Here is a tiny trained network, its code and every weight. The questions are about switching its units off for an input and a target symbol, where a switched-off unit gives its printed mean instead of its output.

import numpy as np


def w(rows, s, z=0):
    codes = np.array(rows[::2]) - 128.0
    scale = np.full(codes.shape[1], s)
    scale[-1] = z or s
    return codes * scale


def f(y):
    return y / 2 * (1 + np.tanh(0.7978845608 * (y + 0.044715 * y**3)))


def softmax(a):
    e = np.exp(a - a.max(-1, keepdims=True))
    return e / e.sum(-1, keepdims=True)


def log_softmax(a):
    a = a - a.max(-1, keepdims=True)
    return a - np.log(np.exp(a).sum(-1, keepdims=True))


def net(x, mask):
    ids = ['ΔΣΦΩγεζμπτψ'.index(c) for c in x.split()]
    T = len(ids)
    res = E[ids] + P[:T]
    q, k, v = (res @ M[0].T for M in (Q, K, V))
    z = softmax(np.where(np.tri(T) > 0, q @ k.T / 3**0.5, -1e9)) @ v
    res = res + np.where(mask[0], z, O[0][:, -1]) @ O[0][:, :-1]
    y = f(res @ A[0][:, :-1].T + A[0][:, -1])
    res = res + np.where(mask[1:17], y, B[0][:, -1]) @ B[0][:, :-1]
    return log_softmax(res[-1] @ U[:, :-1].T + U[:, -1])


Q, K, V, O, A, B = {}, {}, {}, {}, {}, {}
E = w([
[120,123,126,165,236],'Δ',
[103,36,125,99,145],'Σ',
[71,66,77,135,82],'Φ',
[104,185,159,191,109],'Ω',
[255,142,9,121,91],'γ',
[119,48,160,113,129],'ε',
[118,82,164,127,120],'ζ',
[89,170,159,157,72],'μ',
[86,132,142,128,64],'π',
[137,162,182,200,172],'τ',
[64,86,77,64,151],'ψ',
],0.024)
P = w([
[120,1,183,247,65],'0',
[105,42,170,170,83],'1',
[97,77,148,145,94],'2',
[91,100,130,134,107],'3',
[89,107,118,121,113],'4',
[86,119,107,110,114],'5',
[85,123,98,105,119],'6',
[84,132,91,101,123],'7',
[84,141,85,91,124],'8',
[84,143,81,84,131],'9',
[78,146,77,78,135],'10',
],0.0099)
Q[0] = w([
[238,96,1,84,116],'h0',
[68,48,127,153,162],'h0',
[56,107,205,58,79],'h0',
],0.0077)
K[0] = w([
[1,73,71,164,161],'h0',
[219,77,68,133,117],'h0',
[147,140,143,63,56],'h0',
],0.0093)
V[0] = w([
[83,130,130,75,254],'h0',
[3,133,128,85,113],'h0',
[140,190,239,173,148],'h0',
],0.0057)
O[0] = w([
[107,106,94,221,2,29],'h0',
[60,161,200,253,247,102],'h0',
[42,102,142,73,129,2],'h0',
],0.0086,0.0036)
A[0] = w([
[149,182,45,184,123,144],'n0',
[99,134,102,131,92,116],'n1',
[211,180,174,160,114,96],'n2',
[152,211,54,72,109,126],'n3',
[64,138,178,183,120,179],'n4',
[38,98,119,132,44,43],'n5',
[105,126,195,231,94,28],'n6',
[91,105,139,117,218,8],'n7',
[143,124,108,168,152,154],'n8',
[125,192,93,141,73,94],'n9',
[172,254,91,156,139,85],'n10',
[139,209,140,94,164,107],'n11',
[93,174,147,146,169,144],'n12',
[154,157,219,97,118,135],'n13',
[53,110,97,72,82,110],'n14',
[141,162,192,159,161,142],'n15',
],0.014,0.013)
B[0] = w([
[105,196,116,60,144,189],'n0',
[174,109,112,157,156,135],'n1',
[57,86,83,95,173,141],'n2',
[61,152,162,181,120,203],'n3',
[76,110,89,121,76,254],'n4',
[183,72,203,168,178,141],'n5',
[214,86,246,84,210,154],'n6',
[145,65,226,202,74,139],'n7',
[136,157,170,96,77,177],'n8',
[138,80,169,127,209,145],'n9',
[156,19,141,168,87,162],'n10',
[103,130,96,145,145,143],'n11',
[164,95,109,118,91,183],'n12',
[199,181,88,210,95,156],'n13',
[142,102,202,136,149,161],'n14',
[103,56,130,127,193,167],'n15',
],0.011,0.012)
U = w([
[144,71,179,182,144,185],'Δ',
[84,140,55,159,98,208],'Σ',
[88,178,3,79,103,218],'Φ',
[84,164,149,94,180,25],'Ω',
[191,160,101,143,109,147],'γ',
[138,182,178,147,107,72],'ε',
[143,169,133,199,123,66],'ζ',
[141,99,91,69,172,3],'μ',
[168,117,52,182,183,74],'π',
[160,161,128,141,206,169],'τ',
[189,123,101,113,126,79],'ψ',
],0.011,0.0072)

Each question gives the input, a string of symbols that net reads in full, and the target symbol t.
The units are the heads (3 rows each of Q, K, V and O) and the neurons (one row each of A and B). Each row of codes is followed by its name. A weight is (code - 128) times the scale printed after its matrix; where a second scale follows, it is the last column's (O, A, B and U).
mask holds one flag per unit, heads first, then neurons. A switched-off unit (its flag False) gives its mean, the last column of its rows in O or B, instead of its output. The means were averaged over made-up inputs and are rounded, as every weight is.
A unit's drop is (log p(t) with every unit on - log p(t) with that unit switched off) / (log p(t) with every unit on - log p(t) with every unit switched off).
The circuit of an input: a set's keep is (log p(t) with only the set's units on - log p(t) with every unit switched off) / (log p(t) with every unit on - log p(t) with every unit switched off). Starting from the 12 units with the biggest drops (on a tie, the unit counted first), units are removed one at a time, each time the one whose removal leaves the highest keep (on an exact tie, the one counted first), for as long as the keep stays at least 0.8.
circuit, biggest first: the units of the circuit, biggest drop first
unit that matters most: the unit with the biggest drop
top k neurons: the k neurons with the biggest drops, biggest first
drop of u: that unit's drop, to one decimal
input Δ μ Δ ψ Δ Φ, target Δ: top 2 neurons -> [n5; n6]
input Φ Φ ε ζ Σ Φ Δ Φ ε Δ Ω, target Δ: top 2 neurons -> [n6; n10]
input Φ γ Ω Δ Δ Ω Φ Δ Φ τ, target π: unit that matters most -> n4
input ζ Δ ζ π τ μ Φ ζ, target Σ: circuit, biggest first -> [n6; n5]
input Φ ζ Δ Δ τ ε Δ ε, target Σ: circuit, biggest first -> [n6; n5]
input γ Δ τ, target π: top 2 neurons -> [n13; n2]
input γ ε ζ τ Φ π, target ε: circuit, biggest first -> [h0; n3; n14; n15]
input π ψ Σ τ Φ Δ ψ Φ ψ Φ Δ, target Σ: circuit, biggest first -> [h0; n6]
input ψ ζ Δ Ω Δ, target Σ: circuit, biggest first -> [h0; n4]
input Φ Δ π γ Φ π Φ ζ Δ ζ γ, target Σ: top 2 neurons -> [n10; n3]
input ε ζ π ζ γ τ Σ π ψ, target Ω: circuit, biggest first -> [n14; n10]
input π ψ Φ Φ π μ Ω, target Δ: top 2 neurons -> [n6; n15]
input Δ Ω π τ π Ω ζ, target Σ: circuit, biggest first -> [n6; n4; h0]
input ζ ζ Δ Φ, target Δ: top 2 neurons -> [n5; n14]
input τ Δ ψ Φ Δ μ ψ, target Σ: circuit, biggest first -> [h0]
input μ Σ Φ ψ, target Δ: top 2 neurons -> [n7; n0]
input Δ ζ ψ Ω π, target Δ: top 2 neurons -> [n5; n0]
input τ μ π ψ, target Δ: circuit, biggest first -> [n7; h0]
input τ Φ ψ Δ Δ Δ Δ π τ, target Σ: circuit, biggest first -> [h0; n4]
input Δ τ Φ Δ μ π Δ Δ ε τ, target Σ: circuit, biggest first -> [n4; h0]
input ε Δ ζ Ω ζ Ω π, target Δ: top 3 neurons -> [n5; n14; n0]
input π γ Φ γ μ Δ τ γ ψ, target Ω: top 3 neurons -> [n14; n3; n4]
input π ψ γ Σ ε, target ψ: top neuron -> [n4]
input Φ Φ ε ψ Φ μ τ Φ Δ, target Δ: top 2 neurons -> [n7; n15]
input Φ γ Ω Δ Σ, target μ: drop of h0 -> 1.0
input π ζ ε Φ Δ Δ ψ ψ Δ Ω ε, target Σ: drop of n14 -> 0.3
input ζ γ ε, target ψ: drop of h0 -> 0.6
input Δ γ Φ π, target ε: drop of n12 -> 0.1
